Each row was made from one small tree. The marks that hang from a mark follow it in brackets, in the order of their numbers. Every link used is in the known rows. Write each row's tree.
Known rows:
k460{k111 k630{k96{k90}}}: [  9.8 -10.6   7.6  10.2   3.1  -5.3   3.5  15.4  28.0   6.1  13.2   4.5
   8.0  13.5  -6.5   6.9  23.1  24.7   2.8 -14.5  -3.2  -2.5  -0.7 -12.7
   6.8 -15.9   5.1   8.9   4.3  15.4  28.6  10.3  28.1   3.0 -19.2  -2.0
 -21.7  -9.5  11.2   5.9 -17.1  -2.3  -4.2   2.2   1.2]
k90{k630{k96 k460{k111}}}: [ 15.0   1.9   1.0  13.2   2.7  -1.0   2.5  14.3  15.3  10.7  22.2   7.6
   4.6   7.6 -10.8  10.9  21.5  28.2   3.7  -7.2  -6.9   0.4  -4.3 -16.3
  12.2 -11.3  13.0  10.3   3.6  10.4  21.6  18.1   7.6   4.2 -19.1  -5.1
 -24.5   1.6  -1.5  -7.3 -11.6  -6.2   2.5  -4.3  -0.5]
k111{k460{k247 k630}}: [  7.6  12.8   0.1   1.5   4.9 -10.0   9.7  12.4  22.6  10.3   6.4   3.1
   4.1   8.4  -3.3   4.0  19.2  11.4  -0.4 -16.5  -3.9   3.1  -0.4   5.0
  17.5 -10.0 -12.9   2.0  -3.0  16.1  -3.0  -1.3   8.1   1.4 -17.8  -2.7
 -10.9  -3.5  15.9  16.1 -14.2   1.0  -7.1 -12.6   7.1]
k749{k247{k657{k460{k630}} k782{k282{k141}}}}: [ 14.3   5.7   1.5  -4.4   9.7   0.6   0.4  14.6   1.6  14.5   2.4  10.7
 -11.8 -10.9 -11.2  -7.9   2.0 -36.2  -2.4  -6.0 -22.9  -0.1   3.4  14.6
 -22.0   6.5 -18.0  11.7 -18.5   7.2  13.2 -40.8  11.6  -6.2   0.4  16.0
   8.3   5.3   1.9 -20.5 -14.3   0.9  -2.1   1.0   5.1]
k111{k460{k247{k749 k782}}}: [ 16.3  19.0  -3.8  -1.1   6.1  -6.3   9.9  14.7  20.5  16.1   4.9   8.1
  -7.3   6.5  -4.3   0.9  12.9   2.6   8.6 -14.1  -2.7   1.3   5.6  13.6
   1.9  -4.4   3.0   2.8 -11.1  12.4 -11.1 -17.7  -2.1  -3.5  -8.7   3.0
  -1.0   0.2  12.4   1.6 -14.9   0.2   0.7 -21.3   9.2]
k782{k282{k141{k485} k247}}: [  8.6  20.4   1.7  -9.9   6.9  11.8  -3.4   6.4  -2.2  17.9   2.1   5.6
   6.9 -42.9  -8.2  -7.7  -3.1  -6.7  -4.4  -5.2 -14.9   3.9   4.8   8.3
  -3.7  25.3 -18.1   4.0 -12.5  10.2   1.0 -27.5  -8.0  -2.5  -2.8   8.2
 -13.0   9.6   1.7   3.1 -21.1  44.9 -14.0  -0.3   8.4]
k630{k96{k90} k460{k247{k782}}}: [ 14.5  -7.9   4.4  12.4   6.5   9.1  -6.3   1.9  29.1  20.5  22.7  19.4
 -11.5  10.4 -10.2   9.9  18.2  23.9  -5.2  -8.1  -7.6   2.9  -2.2 -16.3
  -8.0  -1.8  25.3  15.9   6.2  11.6  30.1   7.9  -8.9  -4.9 -19.9   3.8
 -27.3  -0.1  -0.9  -9.4 -14.0  -1.9   5.9 -21.7   2.5]
k460{k247 k630{k96{k657}}}: [  3.8   5.1  14.2  10.0   3.9  -8.3  11.1   7.5  28.2  11.0  10.3   8.9
   5.4   9.6  -8.2   9.3  19.5   9.3 -11.9 -12.2  -6.2   4.5  -4.4 -12.2
   0.4  -9.4  -2.5   5.0   5.8  18.9  15.9  13.7  22.1   4.0 -17.2   0.1
 -16.3  -2.1   7.3  10.3 -13.9   0.4  -7.5   2.4   3.9]
k657{k247{k96{k90}} k460{k111} k630}: [  8.9 -34.4  11.2  18.0  12.4  22.2 -21.6  13.5  31.6  15.1  21.5  22.7
 -27.6  22.3 -11.1   8.8  16.3   2.3   0.1  -0.5 -13.1   8.2   0.8 -13.3
  13.5   7.5 -31.1  41.8  -5.8  16.6  16.1 -17.1  24.0   3.0  -6.0  11.6
 -18.6  -1.9   1.1 -14.4  -8.9 -50.7   2.4   2.5   7.7]
k657{k630{k96{k90 k247}}}: [  8.1 -18.4  11.3  17.0  11.8  13.2   3.3   6.1  24.5   9.7  19.3  19.0
 -14.0   8.5  -9.5  10.7  12.8  18.7   2.6  -2.9 -10.6   5.4  -5.0 -12.4
   7.2   7.7   0.6  25.7   0.8  13.8  21.9   5.2   5.0   0.7  -7.4   3.9
 -18.9   6.1  -0.7  -7.0 -20.2 -16.3  -4.0  -4.3   3.1]
k485{k141 k630{k96{k247}}}: [  9.4 -16.1   8.1   2.4   2.7   2.6   2.0   3.0  18.2  10.9  13.1  17.9
  -2.8  36.8  -4.2   4.0  20.6  38.9   0.2  -5.9  -8.0  -1.6   1.6  -4.1
  29.1 -13.8   9.2  -2.5   5.5  17.9  -2.4  17.5 -30.2 -11.8 -12.1  -3.5
  -8.9  -2.6   4.0  16.3 -26.3   9.6  -5.4 -10.1  -6.6]
k782{k247{k96 k657{k460}} k282 k749}: [ 17.3  -8.4 -19.3   3.5   7.9   7.0  -3.9  14.8 -15.2  28.6   0.6  14.1
 -25.3 -64.3 -19.0  -4.6  -4.1 -60.5  -0.6  -6.7 -41.9   0.4  -0.9   8.1
 -24.9  21.4 -32.1  14.2 -25.1   5.4  14.6 -51.4   2.5  -2.4  -2.8  22.8
  15.7   9.5  -1.7 -29.4 -21.2  29.1  -3.3   2.6  16.2]
k657{k247{k782} k630{k96}}: [ 13.6 -12.7  15.8  13.0  14.2  12.6  -1.4  11.9  24.5  10.7  19.4  19.2
 -18.3  13.9  -9.6   5.7  10.8   4.1  -2.2   0.2 -18.9   4.9   2.1  -7.0
   2.3  10.8  -7.8  26.6  -7.1  12.4  -1.5 -18.5   6.1   1.9   3.0   9.8
  -8.2   6.6  -3.2 -18.4 -28.4 -25.4   2.4  -5.5  13.2]
k485{k460{k111 k630}}: [ 10.1   0.1   8.4   5.0  -6.4  -6.2  -4.3  15.9  20.2   0.6   7.3   2.3
  11.6  15.9  -3.1   2.2  19.7  28.1   5.1 -11.9   1.5  -3.7  -1.8  -5.8
   5.5 -11.9  -7.2  -2.6  -6.9  16.1  -5.3  10.8  14.4   0.8 -22.6  -1.4
 -21.1 -10.3  13.8  17.2 -15.9  -4.8  -7.9  -2.5  -3.4]
k141{k485{k460{k247{k657}}}}: [  5.0  12.4  12.2   2.3  -1.3   7.1  -4.3   7.7  17.9  14.7   7.8   9.8
   1.2  13.2  -2.3  -1.7  13.0  29.3   3.1  -9.3  -3.2  -0.1  -5.6   0.5
  -2.6   0.7 -13.7  -5.7  -8.3  15.3 -12.3  -5.9 -23.3  -7.9 -12.9  -1.7
 -14.8  -3.7   6.2  19.9 -12.0  18.8 -13.9 -10.5  -1.4]
k247{k96{k90} k657{k630{k460}}}: [  5.5 -16.2   1.0  23.5  10.8  19.4  -5.9  24.0  16.7  17.8  22.2  17.1
 -26.3  23.7 -11.7   8.1  14.5 -19.4   1.4  -2.9 -13.5   7.0 -17.5  -0.7
 -17.5  -1.3  -4.6  24.6  -5.8  13.2  22.9 -27.2  -6.2   1.7 -11.2   5.9
 -15.2   2.4  -3.9 -22.4  -2.8 -16.8   2.7   5.5  -1.1]
k141{k485{k460{k111 k247{k657} k630{k96}}}}: [  5.5   9.4  15.7   3.6  -2.6   1.7  -3.5  12.0  25.5  14.8   9.0   7.0
   6.5  21.2  -3.4   0.4  20.2  35.8   3.0 -12.8  -2.3  -2.3  -5.1  -6.1
  -1.7  -7.9 -10.0  -6.6  -3.7  17.5  -1.8   1.9  -8.5  -4.6 -17.9  -2.9
 -20.7 -10.1  10.4  21.1 -15.4  15.4 -14.3  -6.6  -1.5]
k282{k141 k749{k247}}: [  8.2  28.3   2.1 -15.2  11.7   9.7   2.0   5.9  -7.2  11.2   4.0   3.0
  11.7 -34.2  -6.4  -3.7  -9.6 -29.7 -10.5  -4.9  -4.7   6.0   1.1  10.3
  -0.4  19.6 -14.7   5.5 -14.8   5.1   7.5 -30.4  14.8   4.6  -4.9  11.7
 -10.9   7.7  -5.1  -1.0 -16.4  27.6 -11.9   2.3  13.1]
k630{k460{k247{k657 k749 k782{k282{k141}}}}}: [ 19.5  10.9   4.2  -0.5   0.2   8.7  -7.1  14.3  18.5  23.5  10.8  12.7
  -7.7  -5.3 -11.1  -1.3  11.7 -10.6  -3.0  -8.4 -15.8   0.7   0.5   2.6
 -21.1   7.2   9.1   8.4 -11.5  14.6   2.5 -25.3  -6.2  -7.7  -8.6   6.6
 -17.6   1.9   3.1 -13.8  -9.1  -0.5   2.2 -10.9   2.4]
k141{k485{k630{k96}}}: [  4.4  -0.5  12.1   0.3   4.6   7.4  -1.7   0.4  15.6  16.4  11.3  11.4
   1.5  13.9  -3.4   0.3  16.8  39.6   0.9  -8.5  -3.9  -1.9   3.7  -2.6
  18.3  -3.2   1.6  -2.2   0.0  15.8   1.5  -1.2 -30.4 -11.8  -6.7  -5.0
 -12.1   0.4   5.6  16.3 -24.9  24.4 -11.9  -8.7  -0.6]
k90{k111{k460{k247{k782}}}}: [ 17.0  16.3  -4.5   6.3  -3.8  -8.2  12.8  15.6  21.8  10.4  10.7   9.1
  -8.3   7.5  -7.3   3.4  12.1  10.6  14.2 -13.2  -2.5   2.6   2.6   4.9
  14.4  -5.9   1.0   4.5  -7.3   7.9  -3.3 -15.8   4.9  -6.3 -16.5  -9.3
   0.1   0.0   6.5   2.5 -13.6  -7.2  -0.2 -16.6   3.3]
k460{k111 k247{k96 k657 k749} k630}: [ 10.3  12.9   8.4   8.0  -4.0  -5.4   6.7  35.6  29.9  16.6   5.9   3.8
  -1.8  17.6  -8.5   2.0  22.2 -21.4  -1.6 -16.3  -7.3   2.2  -6.2  -1.2
 -27.7 -20.4  -9.1   0.9  -6.8  22.7  14.7 -23.6  33.4   5.7 -18.1   5.0
 -11.0 -14.0  13.3  -4.3  -1.5 -12.0  -2.4  12.7   4.0]
k782{k282{k247{k96} k657} k749}: [ 11.8  11.6 -13.4  -2.5  11.6   6.8  -0.6  13.8  -9.8  20.4  -0.7   9.5
  -9.7 -66.0 -17.2  -5.4 -12.3 -43.9  -5.6  -6.9 -26.5   6.7   7.1   8.2
 -14.8  30.2 -36.4   7.7 -23.6   7.7  10.2 -31.7   1.3   1.1  -6.0  20.4
   1.8  10.5  -0.8 -12.8 -20.5  47.8  -6.3  -2.2  15.4]
k630{k460{k247{k782}}}: [ 14.1   7.9   4.6   2.7  -1.6   7.6  -7.5   5.3  20.3  15.7  13.0  11.9
  -2.4  -0.9  -7.3   2.0  15.3  10.6  -3.8  -8.9  -6.5   2.3  -0.7  -4.0
  -5.4   1.8   5.8   7.6  -5.2  14.8  -0.1  -8.0  -5.2  -8.6 -15.4   2.6
 -19.1   0.2   3.4  -2.0  -5.9  -7.9   1.7 -16.1   0.9]
k282{k141 k657{k247{k749}}}: [  8.8   5.0   9.5  -8.9  11.0   9.3  -5.0  14.5  12.5  15.3   7.5   5.1
  -1.6 -13.4  -7.4  -2.0  -2.8 -14.9  -8.4  -2.6 -18.8   5.5   5.5  10.6
   0.0  26.0 -31.3  11.9 -20.9  14.5   4.4 -36.6  -2.6   3.7  -1.5  11.3
 -21.7   4.6  -2.6  -0.4 -14.2  15.6  -7.9   4.3  13.9]
k96{k657{k247{k749}}}: [ 13.4 -12.5   6.7  14.4   6.2  -4.2   0.9   9.4  17.9   8.6  11.1  14.0
 -10.7  18.9 -10.0   7.2   9.2  -1.6   9.0  -3.2  -6.2   1.5  -4.6   3.9
  12.1   4.9   8.5  18.6  -6.0  10.6 -22.6  -3.7   9.9  -1.3  -2.6   4.8
   0.0   7.5  -0.4  -7.7 -18.2 -24.3   1.4  -0.5   5.3]
k782{k282 k749{k247{k96 k657{k460 k630}}}}: [ 18.0   2.8 -10.1   2.7  12.2   7.2  -1.1  12.6  -6.1  20.6   0.7  15.9
 -22.2 -49.5 -17.9  -5.5  -3.6 -52.3  -5.0  -6.6 -31.4   2.3   4.4   8.1
 -20.3  23.1 -28.9  15.7 -22.6   5.6  20.8 -38.7   6.4  -0.8  -1.2  19.7
  11.6  10.5  -0.7 -28.3 -18.8  17.2  -5.4   2.1   9.2]
k141{k485{k460{k630}}}: [  5.4   6.8  12.0   2.1   0.8   4.2  -3.2   6.4  17.7  10.5   6.9   5.4
   9.0  15.2  -1.6  -1.8  15.3  37.0   6.5  -9.7  -3.0  -3.4  -2.2  -1.5
   6.3  -2.8 -13.5  -7.3  -7.2  15.0 -10.5  -0.1 -12.2  -7.7 -11.4  -2.6
 -15.0  -3.2  10.9  22.9 -17.5  15.9 -13.0  -9.9  -2.2]
k141{k485{k630{k96 k460{k111 k247}}}}: [  6.4  -0.1  14.0  -0.1   0.0   8.0  -8.2   0.7  22.9  19.8  13.9  12.1
   2.6  16.6  -4.9   2.1  22.2  46.0  -0.8 -10.9  -1.5  -1.6   3.0  -8.3
  17.3  -5.1   6.9  -1.4   3.2  18.0   3.9   3.7 -26.9 -12.9 -15.2  -5.3
 -21.8  -4.8   7.0  16.1 -21.1  15.1 -10.9 -12.0  -2.2]
k630{k96{k247 k657} k460}: [ 14.9 -19.4   5.0  20.3  -0.5   2.1  -8.9  -1.1  25.0  18.2  22.0  18.3
 -11.1  24.5 -13.3  13.8  22.1  22.0   4.9  -3.2  -7.9   0.9 -14.2 -15.1
  16.0   1.3  32.3  22.0   6.3  12.2   8.7  25.6 -11.5  -3.1 -17.5  -0.1
 -26.5   5.1  -4.1 -10.0 -20.3 -20.8   4.6 -13.6  -1.1]
k96{k90{k111 k630} k247{k749} k657{k460}}: [ 22.2 -35.9   0.6  30.5   1.8 -10.0   9.2  16.6  34.8  16.2  19.5  22.4
 -28.4  36.6 -20.9  19.8   9.5  12.8  31.9  -3.6 -11.2   2.0  -6.5 -16.0
  18.7  -8.2  23.4  34.5   5.4   8.9  13.3  26.4  37.2  -5.0 -11.2   2.2
  -7.6   7.7   1.7 -17.0 -12.9 -62.8  12.6  -4.1  -4.1]
k90{k111{k460} k630}: [ 17.7  14.0  -8.6  13.6  -0.5 -14.3  21.2  23.6  14.6   5.6  17.1   4.4
  -1.9  10.8 -10.7   9.7  14.0  19.8  20.2 -10.7  -6.0   2.1  -0.7  -2.7
  28.7 -14.9  -0.2   5.8  -2.4   4.7   4.1   2.2  16.4   1.4 -18.4 -14.7
  -2.6   4.5   3.6  -1.4 -13.3 -13.7   1.8  -8.0   0.8]
k111{k460{k247{k657 k782} k630}}: [ 10.5  13.8   0.4   2.4   5.2 -10.9  11.0  20.1  22.7  14.5   6.4   4.2
  -3.2  16.3  -5.6   2.2  18.1  -2.3   2.3 -16.4  -9.5   1.7  -1.8  10.1
   4.0 -13.0  -8.8   3.2  -7.0  15.6  -6.2 -13.3   5.8  -0.7 -12.5   0.0
  -5.8  -3.9  14.9   6.2 -15.2  -1.4  -2.9 -11.3   7.3]
k782{k282{k141 k749}}: [ 13.3  20.9  -0.5  -9.6   6.9   9.1  -2.0   8.1  -3.8  15.5   3.2   6.3
   7.8 -52.1  -9.4  -3.3  -6.5 -28.0  -9.2  -7.0 -16.8   3.7   5.2   6.2
  -1.6  26.8 -13.1   6.5 -16.7   9.0  10.5 -26.4   0.5   4.0   0.1   7.2
 -15.8   9.7  -0.9  -1.8 -20.4  41.9 -10.8   1.5  10.1]
k485{k141 k460{k111 k247{k96}} k630}: [  6.7  -0.4  11.3  -1.3  -8.5  -1.2  -6.3  13.6  23.9   7.7   8.4  13.0
   2.6  43.6  -1.0   3.1  24.3  43.4  -1.6 -11.1   7.5  -1.0   2.6  -4.1
  14.1 -21.7  -3.8 -16.4   0.6  22.3 -13.6  15.4 -19.3  -8.0 -30.4  -1.5
 -18.0 -17.2  12.0  29.4 -14.1   2.6  -9.9  -6.9 -12.0]

Which tree is each row?
[ 16.5   0.6  -8.1   1.7  13.3  10.8  -2.8  10.1  -4.9  22.6   4.3  16.8
 -15.1 -52.5 -19.3  -4.2  -4.9 -32.2  -3.9  -5.7 -29.2   3.7   6.1   1.8
  -9.8  24.7 -22.4  18.5 -16.7   6.9   8.0 -21.6   4.9  -2.8  -0.3  16.0
   3.1  11.8  -0.4 -18.7 -27.7  34.5  -6.6  -3.0  12.0] => k782{k282{k247{k657{k460 k630{k96}}}} k749}
[  8.2  -8.0   3.3   8.7  12.9   6.9   1.3  10.9   6.9   7.5  14.6  15.9
 -14.1   7.0 -10.2   1.6   8.1 -10.4  -0.9  -4.1 -12.6   3.9  -8.0   4.4
  -9.8   3.1  -6.3  17.8  -6.7   5.8  16.9 -20.3   4.5  -4.1 -12.3   9.8
   0.3   4.8  -3.8 -18.3 -13.3 -10.8  -4.2  -3.4   2.2] => k749{k247{k657{k630{k96{k90} k460}}}}
[ 11.7  10.2  11.1   7.1   5.8 -10.1  14.6  10.3  27.4  17.4   6.1   9.4
  -1.9  -0.2 -12.0   6.2  14.1  -4.4  -8.3 -13.5 -12.6   1.4   2.7  -9.1
 -13.0  -6.8   2.1   4.4  -0.6  16.8  13.3   3.2  27.3   0.9 -10.3   7.6
  -7.5  -0.5   8.3  -1.4 -19.5   0.7  -2.0  -1.2   7.6] => k460{k247{k782{k749}} k630{k96{k657}}}
[  8.7   9.2   7.4   0.2  -1.7   3.4  -1.1   6.9  18.6   5.1   6.9  13.6
   5.0  25.4  -0.1   0.1  14.6  34.6   0.5  -8.1   1.0   0.2  -3.0   0.7
   2.9  -6.3 -13.4 -12.4  -6.2  15.2 -19.4  10.5 -15.8  -6.7 -21.2  -0.2
 -11.9  -7.5   6.3  27.2  -7.0  12.3  -9.9 -15.8  -7.7] => k485{k141 k460{k247}}
[ 21.7 -30.0   1.6  26.7   1.1   0.3  -3.6   5.3  34.4  20.0  25.9  23.2
 -21.2  34.0 -17.3  17.2  19.3  24.9  17.2  -4.3  -8.1   0.0 -10.7 -18.6
  11.0  -2.7  46.5  26.6   9.2   8.3  20.0  23.7   1.5  -6.5 -20.1  -0.4
 -22.5   4.6  -2.8 -18.7 -22.4 -33.4  11.2 -18.9  -2.2] => k630{k96{k90{k111} k247{k749} k657} k460}
[  0.3  29.4   7.0 -19.7  12.2  18.1  -3.8   5.5  -7.2  20.2   5.9   2.9
  18.1 -27.1  -7.3  -5.3 -10.7  -3.8  -7.8  -3.9   0.8   8.5   3.6   6.1
  12.4  17.5 -15.4   0.4  -7.2  10.0 -14.5 -21.7   1.6  -2.8  -5.1   9.9
 -17.7   6.6  -1.3  15.8 -28.0  50.5 -16.7  -1.2  14.9] => k282{k141{k485{k630}} k247 k749}
[  7.8  11.2   0.7   3.9   6.9  -9.9  10.2  10.7  24.5  12.6   9.4   5.3
   2.4  11.8  -4.2   6.1  21.5  15.0  -2.5 -15.8  -4.5   3.1  -1.0   1.0
  16.8 -11.1  -6.2   3.3   0.1  15.2   6.1   3.7   4.5   3.3 -18.5  -3.0
 -13.3  -3.3  13.6  13.3 -18.4   6.2  -6.2 -14.3   8.3] => k111{k460{k247 k630{k96}}}
[ 11.0  -7.3   8.1  14.1  14.2   9.0   9.3  10.2  27.7  11.8  19.1  19.0
 -14.7  10.6 -10.2  10.4  13.6  18.9   5.8  -7.0  -5.4   5.2   2.1  -7.8
   5.4   3.8   3.9  20.7  -0.7  11.2  21.5  -4.0  11.4  -0.6 -10.0   0.3
 -12.2   4.4   2.6  -7.3 -19.9 -11.8  -3.1 -10.5   4.3] => k657{k630{k96{k90{k111{k460{k247{k749}}}}}}}
[  8.3 -30.3   4.4  15.8  10.4  11.0 -17.1  11.8  26.0  15.4  16.7  16.6
 -19.0  23.5  -8.9   5.6  15.6  -6.5  -5.9  -2.5 -20.1   5.7  -1.7 -10.9
  11.6  -3.3 -31.4  29.2  -3.8  16.1  14.5 -12.5  17.7   2.8  -6.3  10.3
 -12.6  -0.9   4.6  -6.3 -10.5 -31.8   5.6  -0.2   9.7] => k657{k247{k96{k90}} k460{k630}}
[ 12.3 -10.4 -12.0   6.9   6.3  -0.8   2.1   9.0  -2.6  20.1   2.4   8.0
 -13.3 -34.3 -14.7   2.6   4.7 -28.7   6.4  -8.6 -19.5  -0.8  -2.2   1.7
  -6.0   6.0 -18.3  11.8 -14.1   7.6   4.8 -26.2  27.3  -1.6 -12.0  18.3
  10.8   4.1   2.3 -14.9 -17.8   1.0  -2.5   3.5  13.2] => k782{k247{k96{k657{k460{k111 k630}}}} k749}
[ 15.0  -6.8  -7.5  17.6   6.4  -6.9  15.5  18.7  20.1   5.8  19.5  10.0
  -8.9  12.1 -10.1  12.0  10.2  24.5  18.2 -10.4  -5.5   2.8  -1.5  -6.5
  20.0 -11.6   6.0  14.4   3.1   4.7  19.3   6.4  15.7  -0.6 -19.3  -7.6
  -8.9   3.5   3.8  -2.1 -12.0 -14.1   3.0 -10.1  -0.1] => k96{k90{k111{k460} k630}}
[ 13.0   4.7   5.1   3.1  -6.4   6.0 -11.7   7.3  23.7  12.9  13.9   9.5
   3.4  -0.2  -6.6   3.7  20.8  20.8  -2.4 -11.9  -0.2   2.0  -2.8  -8.1
   3.8  -1.2   4.4   8.3  -1.9  16.4   4.1   0.2   2.5  -5.6 -24.2  -1.6
 -27.0  -6.6   5.2   4.3  -2.6 -10.8  -3.0 -10.9  -1.3] => k630{k460{k111 k247}}
[ 19.0 -24.1  12.7   6.8  11.5  16.6 -17.1  11.0  28.1  17.5  13.9  21.4
 -24.6   4.8 -13.9   2.2  10.8  -0.8   3.3  -2.9 -20.3   2.1  12.6  -7.8
  10.4  13.7 -28.5  37.5 -14.7  14.8  -2.9 -21.7  29.0  -4.8   4.9  14.9
  -7.9   0.5   4.0 -17.8 -19.4 -45.1   2.8  -4.0  10.9] => k657{k247{k782{k749}} k460{k111} k630}
[  7.8  11.0  13.4 -10.7   1.0  12.3  -8.4   3.1  15.2  19.2   8.5   3.1
   9.5  -0.6  -3.2  -2.6  14.0  28.3  -3.4  -8.2  -2.9  -1.8   4.6   2.3
  14.5   8.5  -1.7   1.2  -4.8  17.0   4.2 -15.6 -17.5  -7.3  -8.8  -2.8
 -29.6  -0.5   5.2  14.4 -16.9  19.4 -15.0   1.9  -0.8] => k282{k141{k485{k630{k460{k111}}}}}
[  8.8  -1.6   0.3  -3.6  15.1  12.3  -6.0  11.7   2.0  16.2   5.0  15.6
  -7.8 -38.8 -15.2  -3.5  -6.2 -21.0  -0.4  -3.5 -20.4   7.3  11.6   6.7
  -6.8  27.8 -34.1  16.9 -21.0  11.7   7.8 -26.8   9.9  -4.8   0.3  16.3
  -4.6  10.0   2.8  -7.7 -17.8  23.9  -5.8  -6.2   9.8] => k782{k282{k247{k749} k657{k460 k630}}}
[ 18.0  -6.6  -2.9  15.3   9.2   4.7   0.3  21.4  15.6  15.3  13.7  12.7
 -22.6   3.2 -10.5   3.9   4.2 -20.1   1.9  -3.0 -22.0   4.0  -1.1  -2.3
  -8.9   1.7 -10.1  18.7  -9.9   9.1   1.5 -26.3   7.0   5.1  -3.2  15.0
  -0.3   5.0  -2.3 -23.3 -17.5 -19.3  10.4  -2.4  14.7] => k657{k247{k96{k90{k630}} k782{k749}}}
[  9.5 -21.4  13.6  18.5   8.4   4.9  -6.4   4.8  22.6   8.1  18.5  17.4
 -12.2  21.7 -12.5  11.9  13.8   9.5   4.2  -1.1  -6.8   4.6  -7.7  -4.8
  21.4  11.1   2.4  28.5  -1.6  12.5 -17.9   3.8  12.2  -1.8  -7.3   3.6
 -13.1   8.1  -2.4  -8.5 -17.7 -40.3  -1.4   0.0   1.9] => k96{k657{k247 k630{k460}}}
[  8.0  -4.1   5.8   1.3   8.4   3.2  -3.6  14.6  13.0   9.0   9.6   9.6
  -7.9  -4.5  -7.7   0.0   0.0  -9.7  -2.5  -4.5 -18.6   5.3   2.9   7.3
   1.2  14.9 -30.5  12.0 -19.1  13.0  -4.2 -26.2  -5.0  -1.5  -3.4  10.3
  -8.4   2.6  -1.6  -1.6 -13.5   4.5  -0.9  -5.9  12.0] => k282{k657{k247{k782}}}
[  8.8 -28.8   2.3  22.5  13.6  -2.9   2.6   5.3  20.8  10.8  18.9  17.6
 -14.2  21.0 -14.6  17.2  10.4  19.5  12.5  -4.7  -3.3   3.0  -3.6 -10.6
  20.3  -4.6   8.3  29.7   6.1   8.6  17.4  25.9  25.0  -1.8 -10.0   2.0
 -13.3   8.1   0.1  -4.1  -6.2 -29.1   3.4   0.9  -5.1] => k96{k90{k630} k657{k460}}
[  7.5 -12.9  10.9  15.6   8.0   4.7  -1.2   2.3  18.6   8.4  15.6  15.0
  -6.7  14.7 -11.9  11.1  14.3  13.3   7.1  -3.8   0.1   2.8  -6.5  -2.1
  16.2   8.7   9.5  22.1  -2.0  12.4  -8.3   7.4  11.2  -4.8  -8.3   0.2
 -13.6   8.5  -0.3  -4.1 -12.5 -26.7  -4.0  -0.1  -4.4] => k96{k657{k630{k460}}}
[  2.2  33.2   1.8 -21.5  17.5  14.1  -0.4  15.2 -10.2  18.9   3.8   1.3
  11.6 -43.8 -11.9  -5.5 -23.9 -39.2  -8.7  -2.7  -7.7  12.2   6.8  15.1
 -10.0  30.2 -31.4   6.1 -23.2   7.5  -4.4 -39.8  16.4   2.4  -1.6  21.7
 -16.2   8.5  -6.8   1.5 -19.4  51.6  -7.9  -1.9  21.6] => k282{k141 k247{k782} k657 k749}
[ 15.8   9.5 -10.1  -5.8   6.4   6.9   2.4  15.7  -9.4  22.7  -0.3   6.0
  -7.5 -55.3 -10.6  -5.4  -2.9 -43.7   1.2  -4.6 -27.4   0.5   3.4  13.1
 -28.2  22.3 -13.1   3.4 -22.2   7.9  14.1 -58.4   4.9   1.9  -2.3  19.8
   3.5  10.5   0.7 -21.7 -20.8  29.1  -4.3   4.1  15.9] => k782{k247{k96 k749} k282{k141}}
[ 10.2   2.7   2.6  16.9   8.3  -7.0  14.5  12.1  10.8   7.9  18.2   8.9
   0.8   8.8 -11.1  12.8  14.4  17.1   4.3  -4.8  -6.8   2.3  -5.9 -10.4
  13.0  -8.7  10.1  10.9   3.1   8.8  14.7  19.6   9.9   6.9 -10.4  -3.8
 -11.7   8.7  -4.2  -5.7 -14.4  -1.5   0.0   3.2   0.9] => k90{k630{k96{k657}}}
[ 10.9 -12.0   7.4  14.5  -1.7   6.5   1.0  17.0  17.9  11.3  12.2  14.0
 -15.3  12.6  -9.3   4.2  11.2  -6.4   6.7  -3.5 -19.1   4.1 -15.5  -0.9
   2.4   3.5  -8.3  20.6  -8.0  16.8  -4.2  -7.1  -4.7  -1.8  -5.4   3.2
 -11.6   3.7   0.2  -7.0 -13.8 -22.4  -3.6   2.2   2.0] => k96{k247{k657{k630}}}
[ 10.9   0.1  -2.6   7.4   6.4  -9.6   7.9  11.4  21.3  11.0  10.4   4.7
   0.1  18.3  -4.9   5.9  21.4  16.1   6.6 -13.1  -7.8   0.0  -3.7   2.4
  24.7 -10.8  -0.7   7.6  -1.5  13.3   2.4   6.0   0.5   2.3 -14.2  -3.2
 -12.0  -0.7  12.9   8.5 -24.0  -0.6  -2.9 -14.5   7.2] => k111{k460{k630{k96{k247}}}}
